How the points are linked:
Zuv: si>Baz, po>Zas, li>Pev, lu>Tul, zi>Vif
Baz: si>Pov, po>Zuv, li>Kek, lu>Sek, zi>Vuf
Fol: si>Pif, po>Vor, li>Mor, lu>Kup, zi>Piz
Nel: si>Duv, po>Deg, li>., lu>., zi>Rud
Ser: si>Bug, po>Pov, li>Meb, lu>Kek, zi>Vum
Rin: si>Rel, po>Niz, li>Ler, lu>Kaz, zi>Tuf
Rul: si>Pum, po>Fab, li>Zuv, lu>Gis, zi>Sug
Bug: si>Fab, po>Ser, li>Gis, lu>Piz, zi>Pom
Gez: si>Gim, po>Duz, li>Nel, lu>Nup, zi>Zol
Kaz: si>Det, po>Bes, li>Bef, lu>Lem, zi>Rin
Gul: si>Vis, po>Fid, li>Sug, lu>Pom, zi>.
Tev: si>Zem, po>Lin, li>Did, lu>Med, zi>Nes
Ras: si>Viz, po>Lov, li>Tet, lu>Mem, zi>.
Sov: si>Mor, po>Kup, li>Rin, lu>Fim, zi>Pif
Gem: si>Laf, po>Kom, li>Kir, lu>Nad, zi>Nid
Duz: si>Gez, po>Luv, li>Deg, lu>Lol, zi>Gam
Bos: si>Luv, po>Veg, li>Lol, lu>Kam, zi>Dos
Sek: si>Pev, po>Tul, li>Vor, lu>Zab, zi>Baz
Kal: si>Nid, po>Sez, li>Laf, lu>Kom, zi>Did
Lov: si>Ras, po>Vis, li>Bop, lu>Sug, zi>.
Det: si>Ler, po>Kaz, li>Pok, lu>Bon, zi>Rel
Kam: si>Vos, po>., li>., lu>., zi>Bos
Lol: si>Nup, po>Vos, li>., lu>., zi>Duz
Kom: si>Gem, po>Fir, li>Ber, lu>Zol, zi>Kal
Vep: si>Far, po>Kir, li>Pid, lu>Kor, zi>Bon
Vum: si>Pom, po>Fep, li>Fab, lu>Ser, zi>Fid
Bef: si>Pok, po>Bon, li>Fir, lu>Far, zi>Ler
Sez: si>Kal, po>Pok, li>Gem, lu>Fir, zi>Kel
Tul: si>Sek, po>Fum, li>Nes, lu>Gom, zi>Zuv
Sut: si>Sug, po>Pom, li>Pum, lu>Fab, zi>Vis
Pif: si>Per, po>Fol, li>Tuf, lu>Sov, zi>Meb
Lek: si>Fir, po>Far, li>Zol, lu>Pid, zi>Pok
Kel: si>Did, po>Med, li>Nid, lu>Sez, zi>Zem
Gam: si>Zol, po>Pid, li>Gim, lu>Duz, zi>Fir
Ber: si>Kir, po>Nad, li>Kor, lu>Rud, zi>Laf
Pok: si>Sez, po>Bef, li>Kom, lu>Lek, zi>Med
Tuf: si>Gom, po>Mor, li>Lin, lu>Rin, zi>Fum
Vif: si>Vuf, po>Pum, li>Pov, lu>Zuv, zi>Bop
Zem: si>Kup, po>Tev, li>Fim, lu>Kel, zi>Vor
Pev: si>Kek, po>Sek, li>Fol, lu>Nes, zi>Pov
Fir: si>Kom, po>Lek, li>Nad, lu>Gam, zi>Sez
Tet: si>Mov, po>Bop, li>Vum, lu>Vuf, zi>.
Piz: si>Meb, po>Kek, li>Per, lu>Fol, zi>Bug
Bon: si>Bef, po>Lem, li>Lek, lu>Vep, zi>Det
Laf: si>Lem, po>Gem, li>Vep, lu>Ber, zi>Bes
Fep: si>Vum, po>Vuf, li>Bug, lu>Pov, zi>Mov
Pid: si>Gam, po>Dos, li>Gez, lu>Luv, zi>Lek
Luv: si>Duz, po>Bos, li>Nup, lu>Vos, zi>Pid
Med: si>Kel, po>Ler, li>Kal, lu>Pok, zi>Tev
Mor: si>Tuf, po>Sov, li>Rel, lu>Niz, zi>Per
Dos: si>Pid, po>Kor, li>Duz, lu>Bos, zi>Far
Zak: si>Kor, po>Rud, li>Bos, lu>Duv, zi>Kir
Fim: si>Niz, po>Did, li>Kaz, lu>Nid, zi>Sov
Meb: si>Gis, po>Piz, li>Fum, lu>Pif, zi>Fab
Per: si>Fum, po>Pif, li>Gom, lu>Mor, zi>Gis
Zab: si>Nes, po>Gom, li>Zem, lu>Lin, zi>Sek
Vis: si>Lov, po>Gul, li>Mem, lu>Sut, zi>.
Fum: si>Tul, po>Per, li>Zab, lu>Tuf, zi>Zas
Sug: si>Mem, po>Sut, li>Vif, lu>Rul, zi>Lov
Pum: si>Vif, po>Rul, li>Baz, lu>Zas, zi>Mem
Mov: si>Fid, po>Tet, li>Pom, lu>Fep, zi>.
Zol: si>Nad, po>Gam, li>Rud, lu>Gez, zi>Kom
Bes: si>Kaz, po>Nid, li>Bon, lu>Laf, zi>Niz
Gom: si>Zab, po>Tuf, li>Tev, lu>Rel, zi>Tul
Fab: si>Rul, po>Bug, li>Zas, lu>Meb, zi>Sut
Lem: si>Bon, po>Laf, li>Far, lu>Kir, zi>Kaz
Ler: si>Med, po>Det, li>Sez, lu>Bef, zi>Lin
Nup: si>Deg, po>Lol, li>., lu>., zi>Gez
Rel: si>Lin, po>Rin, li>Med, lu>Det, zi>Gom
Viz: si>., po>Ras, li>Mov, lu>Bop, zi>.
Zas: si>Zuv, po>Gis, li>Sek, lu>Fum, zi>Pum
Pov: si>Ser, po>Baz, li>Piz, lu>Pev, zi>Fep
Mem: si>Bop, po>Sug, li>Vuf, lu>Pum, zi>Ras
Did: si>Fim, po>Kel, li>Bes, lu>Kal, zi>Kup
Gis: si>Zas, po>Meb, li>Tul, lu>Per, zi>Rul
Rud: si>Zak, po>Gim, li>Veg, lu>Nel, zi>Ber
Lin: si>Tev, po>Rel, li>Kel, lu>Ler, zi>Zab
Kor: si>Dos, po>Zak, li>Luv, lu>Veg, zi>Vep
Nes: si>Vor, po>Zab, li>Kup, lu>Tev, zi>Pev
Far: si>Lek, po>Vep, li>Gam, lu>Dos, zi>Bef
Kup: si>Sov, po>Zem, li>Niz, lu>Did, zi>Fol
Nad: si>Ber, po>Zol, li>Zak, lu>Gim, zi>Gem
Kir: si>Vep, po>Ber, li>Dos, lu>Zak, zi>Lem
Vor: si>Fol, po>Nes, li>Sov, lu>Zem, zi>Kek
Fid: si>Gul, po>Mov, li>Sut, lu>Vum, zi>.
Nid: si>Bes, po>Kal, li>Lem, lu>Gem, zi>Fim
Pom: si>Sut, po>Vum, li>Rul, lu>Bug, zi>Gul
Kek: si>Piz, po>Pev, li>Pif, lu>Vor, zi>Ser
Bop: si>Tet, po>Mem, li>Fep, lu>Vif, zi>Viz
Vos: si>Lol, po>Kam, li>., lu>., zi>Luv
Niz: si>Rin, po>Fim, li>Det, lu>Bes, zi>Mor
Veg: si>Bos, po>Duv, li>Vos, lu>., zi>Kor
Vuf: si>Fep, po>Vif, li>Ser, lu>Baz, zi>Tet
Gim: si>Rud, po>Gez, li>Duv, lu>Deg, zi>Nad
Duv: si>Veg, po>Nel, li>Kam, lu>., zi>Zak
Deg: si>Nel, po>Nup, li>., lu>., zi>Gim

In the rows, 145 stands for zero.

The rows follow the links: the fewer symbols apart two points are, the more alike their rows tend to be.

Some points and rows for them; each showing differs a little:
Rud
172 64 175 170 197 86 82 130 106 76 191 51 115 54 77 97 142 175 87 239 213 154 250 104 184 180 156 138 100 131 163 219 127 154 176 111 142 94 163 156 130
Mor
117 191 114 154 66 132 168 172 82 69 168 198 261 154 151 259 209 198 226 101 99 125 70 150 91 157 186 163 122 179 195 98 127 145 183 170 216 219 131 146 187
Ser
143 163 88 138 159 69 87 105 76 261 95 176 88 148 120 159 101 95 106 76 169 199 66 165 186 48 99 143 160 93 144 192 175 209 68 78 127 153 102 113 92
Rul
147 167 102 128 168 101 105 110 116 280 86 177 70 169 137 132 93 82 101 78 159 193 74 170 185 52 88 138 173 94 128 182 182 199 59 89 108 145 109 116 92
Nes
118 186 92 157 72 87 134 159 38 87 161 201 243 141 126 270 201 189 209 88 113 144 52 152 103 132 177 163 116 161 203 128 129 170 166 137 220 224 114 139 169
Zak
174 65 177 169 199 91 86 126 118 83 188 47 105 54 81 89 135 169 83 240 215 157 255 101 188 181 152 138 104 127 155 218 127 151 175 115 138 87 163 154 124
Vep
178 78 209 149 216 184 142 139 226 135 164 61 71 114 140 31 117 134 84 239 190 138 274 123 180 194 137 130 145 139 107 176 143 117 162 156 95 64 185 161 134
Niz
121 185 157 143 84 223 222 191 187 72 166 188 240 191 197 198 198 181 228 132 81 97 125 150 80 199 191 157 150 199 160 62 126 98 197 211 183 187 161 160 205
Vis
130 208 127 115 137 216 196 146 222 269 82 217 112 240 217 131 112 79 160 65 95 147 72 192 134 92 108 139 207 139 101 90 173 139 84 165 106 159 133 130 135
Zem
115 191 131 150 68 168 192 181 119 66 166 199 257 169 170 242 210 195 232 111 88 110 83 149 84 177 189 161 134 191 183 80 124 124 191 187 208 212 141 152 195
Mov
135 199 130 111 147 205 185 139 219 282 77 208 93 232 209 118 101 75 143 71 108 155 77 189 149 88 98 137 210 131 98 110 180 146 74 150 94 150 133 130 124
Bos
168 75 161 172 172 68 82 136 75 40 202 60 150 46 71 136 163 197 108 232 206 149 230 102 168 186 172 145 87 142 182 211 121 156 194 116 171 117 157 158 140
Pov
145 163 89 139 156 59 81 106 68 249 96 176 94 145 113 166 107 100 108 78 168 200 60 163 185 49 99 143 154 95 147 191 173 211 73 77 132 160 103 116 94
Bop
138 193 128 115 156 193 177 131 211 290 74 202 82 223 199 111 94 69 135 73 116 160 82 186 159 79 95 135 207 122 96 119 183 152 68 142 91 145 129 128 119
Pom
144 181 122 116 165 161 147 121 183 298 77 191 67 206 182 109 87 67 116 77 135 173 82 181 173 65 85 136 197 109 100 148 184 169 59 122 89 138 123 123 102
Meb
134 167 78 145 127 33 72 116 21 195 119 181 143 125 97 213 136 134 132 77 163 193 48 156 170 64 119 151 132 107 177 191 159 214 99 75 168 188 96 118 109
Kam
153 93 161 177 140 93 110 153 77 1 215 86 203 62 85 174 195 220 149 219 175 131 211 103 137 209 193 151 83 165 196 175 107 137 219 141 196 145 158 161 170
Viz
128 212 128 115 124 220 206 152 214 254 86 225 131 244 222 145 121 89 173 60 87 142 63 190 125 98 114 144 205 145 105 85 173 139 94 169 117 167 133 132 144
Far
176 86 207 147 214 196 152 144 239 137 164 63 73 122 145 30 114 134 89 236 181 135 272 123 172 194 136 131 150 144 107 169 141 110 163 162 93 65 184 160 136
Ler
133 170 185 139 115 259 235 188 244 91 160 167 204 194 216 143 182 168 205 159 85 91 166 153 89 211 180 146 162 197 129 62 128 77 195 225 154 155 177 167 198
Bes
141 154 199 134 131 270 239 185 267 108 157 150 176 195 215 113 164 155 187 177 99 94 195 148 103 214 171 141 169 192 118 71 133 75 188 225 134 137 185 168 189
Fol
119 183 89 154 82 66 121 152 24 100 154 200 233 133 117 268 186 184 195 86 125 154 47 149 116 117 169 162 115 152 198 140 134 179 155 122 214 221 114 134 160
Pok
151 133 208 133 161 267 226 173 288 125 156 120 135 181 207 70 144 143 154 196 121 99 229 145 122 214 158 138 171 181 101 95 138 77 179 213 110 104 192 168 174

Each walk starts at a row. The symbols on each line, taken left to right, move it on to the next point.
Each answer is a row, close to the row of the point it stands for.
start 159 121 213 136 175 261 214 166 286 133 155 106 118 173 196 52 133 136 138 206 135 106 243 139 135 210 150 131 170 177 99 108 138 79 168 206 100 94 191 168 168
li lu li zi
181 69 195 157 214 136 107 133 175 118 173 48 78 83 108 49 119 148 73 245 211 148 273 112 187 185 143 135 125 132 127 203 136 137 165 132 108 71 174 157 126
si si si si si lu
179 64 182 163 207 106 93 130 139 95 182 47 92 64 85 73 127 159 76 244 214 155 259 106 188 180 150 135 110 127 144 214 128 147 169 120 125 79 168 158 123
start 145 165 100 134 165 87 96 105 105 277 86 175 73 163 135 141 92 89 103 80 163 197 71 170 187 48 88 141 169 93 129 184 180 202 60 85 113 146 106 115 89
si si si lu lu
124 178 78 157 98 40 89 134 6 137 143 192 196 122 101 254 166 164 168 79 145 176 39 150 141 91 149 160 114 131 197 165 146 202 129 99 201 210 106 124 134
si si po po zi po li
126 172 79 153 106 33 87 128 5 150 137 187 187 123 99 246 162 159 161 79 148 179 41 152 148 86 144 159 118 126 195 175 150 203 125 92 195 206 98 124 129
start 177 62 178 164 204 97 86 127 125 90 186 50 100 60 80 78 135 166 79 242 213 156 258 105 186 180 151 136 107 129 150 216 133 149 172 118 134 83 167 158 125
li zi lu si po si
167 70 163 174 183 74 78 132 86 54 199 56 135 44 68 124 154 190 97 233 211 154 236 101 175 182 167 144 90 135 174 216 122 156 186 114 161 110 157 156 137
si zi zi zi po
151 140 206 136 155 273 228 176 285 118 156 128 144 189 206 79 148 142 164 192 114 94 219 145 117 215 163 135 171 183 107 87 134 72 180 219 113 112 190 168 179
start 145 172 113 122 171 132 122 112 155 293 77 183 62 190 159 116 88 70 109 79 151 185 79 179 181 57 85 137 186 99 112 166 182 183 57 105 95 140 116 120 95
lu po lu lu po li zi
117 190 98 154 71 98 144 163 49 82 159 200 249 141 132 271 204 194 214 94 110 138 54 153 101 140 178 163 120 167 201 121 130 162 172 145 219 223 120 140 175
lu lu li lu zi si
148 146 205 134 151 274 232 181 280 117 157 134 154 191 213 89 154 145 172 186 106 97 213 146 114 214 165 138 172 185 108 77 137 76 184 221 121 116 187 170 186
start 176 65 186 164 211 116 97 129 150 105 179 43 86 72 93 63 126 155 72 245 215 155 265 109 188 181 145 133 116 129 140 213 134 142 165 123 117 73 171 155 123
zi li lu lu zi
171 67 169 175 188 74 82 130 93 58 197 55 128 49 71 113 151 186 96 235 210 153 241 100 178 183 162 140 93 135 170 215 122 158 184 113 153 103 159 156 130
zi zi po zi si po lu lu
178 62 190 162 213 125 105 129 164 111 178 48 81 76 101 54 122 149 74 245 208 156 269 109 190 183 143 132 122 128 132 209 136 136 162 126 113 74 172 158 125
start 172 99 214 140 203 229 182 152 267 137 155 81 83 143 171 30 119 129 109 227 163 123 267 132 160 201 142 131 162 159 97 141 143 95 161 181 91 73 188 163 148
po zi po po
157 127 210 134 170 267 221 169 288 129 153 117 125 176 201 61 140 139 147 203 127 104 236 142 128 212 155 132 172 178 100 101 139 78 176 208 104 99 190 171 170
zi po po li zi li lu
172 92 211 144 208 218 172 145 254 142 160 73 79 138 161 30 118 130 101 233 168 125 269 130 164 199 140 130 158 151 101 151 143 99 162 175 94 70 190 166 144
start 128 209 127 114 131 217 202 149 220 264 83 221 117 240 219 136 115 82 167 66 91 146 69 189 131 97 110 143 206 146 103 88 178 137 87 168 108 162 133 131 139
li lu lu lu zi
140 165 79 140 145 46 74 109 45 229 106 178 113 134 106 185 119 112 117 77 167 198 54 160 179 51 105 146 145 96 162 194 166 216 80 74 148 173 96 115 99
lu si po si si
130 174 77 154 109 33 82 124 8 158 132 190 176 121 100 242 158 153 152 79 155 184 43 150 154 77 139 157 121 116 195 178 151 208 116 85 189 198 96 120 123
start 174 87 211 145 211 206 162 144 248 138 158 70 76 129 153 28 117 130 93 232 179 128 272 125 169 197 139 127 156 147 102 161 142 106 161 168 90 65 190 164 142
si zi lu zi li
168 103 214 141 196 238 189 155 273 136 157 84 92 152 179 36 123 129 112 224 157 117 262 132 153 204 145 130 164 159 99 135 140 90 164 188 91 76 190 165 154
po zi li si zi lu
163 114 214 137 184 254 202 163 280 134 156 102 109 165 190 47 130 132 130 215 143 107 248 138 140 205 149 130 168 168 99 118 138 83 169 198 96 86 194 164 164
